Small tables with named rows and columns. After each table, cells are looked up by row and column.

Suvivul =
         Gegutog  Fup  Zitefi  Tek  Nedef
Zarifo       192  149      92  182     83
Dezi         202  160     143  122     67
Vam          186  137     223  120     94
Vubosub      185  165     158   59    122
Bab          153  130      59  174    186
Gakid        183  121     225  102    120
Gegidug      105  161     148  137    243
Vufoto       155  232     153  112    100
Dis          195  142     197  138     71

What is the Gegutog of Vufoto in Suvivul?
155
What is the Nedef of Gakid in Suvivul?
120
What is the Fup of Bab in Suvivul?
130
What is the Nedef of Gegidug in Suvivul?
243
What is the Fup of Gakid in Suvivul?
121
What is the Tek of Vubosub in Suvivul?
59
What is the Gegutog of Gegidug in Suvivul?
105
What is the Tek of Zarifo in Suvivul?
182
What is the Nedef of Bab in Suvivul?
186
What is the Fup of Gegidug in Suvivul?
161
What is the Fup of Dezi in Suvivul?
160

Ditone =
	Leb	Femekav	Vor	Zata	Votano	Nutap	Pon	Vuke
Ropi	122	93	85	200	66	114	162	101
Zusim	171	160	163	113	165	169	148	168
Bon	171	190	200	109	197	184	139	197
Napeki	160	145	136	75	120	148	163	128
Lep	137	118	120	111	127	132	123	127
Davet	118	73	65	206	47	106	159	90
Pona	141	131	132	125	132	138	134	136
Telami	89	124	129	189	127	106	107	127
Fusoge	120	193	175	130	71	141	214	134
Pizegos	105	133	123	124	97	107	144	102

Napeki, Vuke -> 128
Davet, Vuke -> 90
Pizegos, Nutap -> 107
Lep, Nutap -> 132
Davet, Votano -> 47
Ropi, Nutap -> 114
Napeki, Vor -> 136
Pona, Femekav -> 131
Davet, Femekav -> 73
Telami, Leb -> 89
Zusim, Pon -> 148
Pona, Vor -> 132
Davet, Vor -> 65
Zusim, Vor -> 163
Pona, Leb -> 141
Napeki, Nutap -> 148
Which row has the largest Nutap? Bon

Table Baz
           Gim  Neseko  Zasodi  Rekod    Tem  Ligivak    Rov  Vaveges
Susefa   5.817   5.736   5.762  5.496  8.971    7.192  5.377    5.660
Zegudib  5.746   5.686   5.735  5.364  6.619    5.637  5.654    5.740
Zimu     5.557   5.802   9.609  5.471  5.956    5.884  5.400    6.384
Tel      5.743   5.698   5.711  5.441  6.220    5.775  5.677    5.722
Zanu     5.602   5.723   5.710  6.152  1.972    4.779  6.040    5.725
Rutim    5.846   5.873   5.885  5.870  5.414    9.229  5.526    5.526
Peketo   5.658   5.799   6.182  6.504  5.692    6.771  5.590    5.693

What is the Zasodi of Tel in Baz? 5.711
What is the Vaveges of Zanu in Baz? 5.725
What is the Rekod of Zanu in Baz? 6.152
What is the Gim of Zimu in Baz? 5.557
What is the Rekod of Zegudib in Baz? 5.364
What is the Tem of Zimu in Baz? 5.956
What is the Ligivak of Zanu in Baz? 4.779
What is the Ligivak of Zimu in Baz? 5.884
What is the Vaveges of Susefa in Baz? 5.660
What is the Ligivak of Susefa in Baz? 7.192
What is the Tem of Peketo in Baz? 5.692
What is the Ligivak of Peketo in Baz? 6.771
What is the Rov of Peketo in Baz? 5.590
What is the Rekod of Zimu in Baz? 5.471
What is the Gim of Rutim in Baz? 5.846
What is the Zasodi of Zimu in Baz? 9.609
What is the Vaveges of Tel in Baz? 5.722
What is the Rekod of Peketo in Baz? 6.504
What is the Rov of Zimu in Baz? 5.400
What is the Zasodi of Susefa in Baz? 5.762
Row with the largest Gim: Rutim

Simidug =
,Kosenod,Regate,Fibuvi,Raf,Kozufi,Lav,Bese,Tud,Tupege
Rim,56164,71600,23572,67463,57541,26279,38647,26650,22987
Medig,59167,50588,73992,1673,46315,41184,30055,86534,41389
Naz,10002,51333,20263,55757,5554,58740,37411,83938,53257
Zep,55288,60361,81245,54058,34664,39884,29226,72742,84408
Povekif,22607,20098,41680,18306,69914,98691,64639,35674,37216
Sek,58238,631,64981,9040,54186,34766,62951,43047,67723

Tupege of Rim = 22987
Tud of Zep = 72742
Kozufi of Povekif = 69914
Raf of Medig = 1673
Bese of Sek = 62951
Regate of Rim = 71600
Lav of Medig = 41184
Bese of Naz = 37411

Kufovis.tsv
	Sasemi	Rir	Ner	Mog	Vagura	Devolu
Sef	35.339	28.945	-46.874	-1.540	57.440	50.475
Vid	58.288	8.896	25.848	-0.376	25.547	80.062
Zuk	30.340	1.721	33.803	24.757	-7.474	-7.166
Sig	4.687	26.287	-60.207	77.033	33.468	3.269
Gid	56.167	-11.436	78.748	25.086	-24.319	8.179
Tur	39.901	36.612	70.446	-27.567	65.411	-32.023
Figas	-0.798	-2.390	7.002	-46.998	56.668	-66.624
Guno	9.510	29.127	-9.521	22.870	37.542	-21.684
Raziv	24.503	-2.172	30.151	-14.307	54.199	11.938
Kap	24.699	5.096	-7.431	-10.827	51.711	54.577
Tuzag	15.625	6.043	21.668	-4.541	-1.431	4.461
Negum	5.269	6.671	29.051	12.293	-19.669	-56.572
Zuve	-33.650	68.852	3.632	47.019	26.701	13.797

Sef, Ner -> -46.874
Figas, Devolu -> -66.624
Sig, Ner -> -60.207
Gid, Mog -> 25.086
Tuzag, Sasemi -> 15.625
Vid, Ner -> 25.848
Zuk, Devolu -> -7.166
Tur, Ner -> 70.446
Negum, Vagura -> -19.669
Raziv, Devolu -> 11.938
Figas, Mog -> -46.998
Sef, Mog -> -1.540
Zuve, Sasemi -> -33.650
Guno, Sasemi -> 9.510
Negum, Mog -> 12.293
Kap, Sasemi -> 24.699
Gid, Rir -> -11.436
Kap, Rir -> 5.096
Guno, Ner -> -9.521

Sab:
|  | Vedok | Basol |
|---|---|---|
| Vivafi | 134 | 68 |
| Difonar | 216 | 40 |
| Digi | 243 | 196 |
| Bor | 112 | 108 |
| Gemo | 182 | 221 |
| Fav | 189 | 254 |
| Lalobir | 246 | 78 |

Gemo, Basol: 221
Difonar, Vedok: 216
Gemo, Vedok: 182
Difonar, Basol: 40
Bor, Basol: 108
Vivafi, Basol: 68
Digi, Vedok: 243
Lalobir, Basol: 78
Bor, Vedok: 112

Fepi =
          Tal   Sok   Sar  Tubin
Gevifar  0.73  0.40  0.18   0.67
Dize     0.68  0.43  0.25   0.23
Vage     0.31  0.57  0.50   0.14
Sozo     0.63  0.67  0.68   0.15
Nam      0.74  0.38  0.88   0.52
Viki     0.84  0.77  0.53   0.70
Sovi     0.79  0.69  0.83   0.47
Rapal    0.79  0.31  0.44   0.26
Mokezi   0.93  0.58  0.54   0.70

Tubin of Dize = 0.23
Sar of Vage = 0.50
Tal of Sovi = 0.79
Tal of Rapal = 0.79
Sok of Rapal = 0.31
Sok of Nam = 0.38
Which row has the largest Sok? Viki

Tudi =
|  | Torukem | Tamimu | Kemine |
|---|---|---|---|
| Zaramil | 7.1 | 6.1 | 7.9 |
| Beputug | 6.0 | 7.7 | 8.0 |
| Fedad | 6.2 | 6.8 | 5.0 |
| Vuzaga | 6.5 | 6.5 | 1.5 |
| Kupuve | 5.8 | 7.4 | 4.8 |
| Nufol | 4.0 | 1.5 | 9.6 |
| Pogel | 6.3 | 6.5 | 3.7 |
| Pob | 7.9 | 7.5 | 2.4 |

What is the Kemine of Pob in Tudi? 2.4
What is the Kemine of Kupuve in Tudi? 4.8
What is the Tamimu of Pogel in Tudi? 6.5
What is the Kemine of Beputug in Tudi? 8.0
What is the Tamimu of Vuzaga in Tudi? 6.5
What is the Kemine of Vuzaga in Tudi? 1.5

Sofiki:
columns: Zifom, Nuselob, Dega, Zibos, Pibezod, Lisalav, Zik, Meruze, Zes
Vone: [130, 125, 145, 141, 182, 134, 125, 145, 132]
Topavut: [176, 186, 149, 184, 131, 173, 152, 143, 180]
Mimon: [208, 157, 147, 160, 151, 195, 113, 147, 171]
Tir: [186, 156, 144, 135, 150, 176, 123, 144, 140]
Nodem: [63, 138, 144, 108, 159, 79, 158, 144, 164]

Nuselob of Tir is 156
Lisalav of Topavut is 173
Lisalav of Mimon is 195
Dega of Mimon is 147
Dega of Vone is 145
Meruze of Mimon is 147
Dega of Tir is 144
Pibezod of Vone is 182
Zifom of Mimon is 208
Zifom of Vone is 130
Zibos of Topavut is 184
Zik of Nodem is 158
Zes of Tir is 140

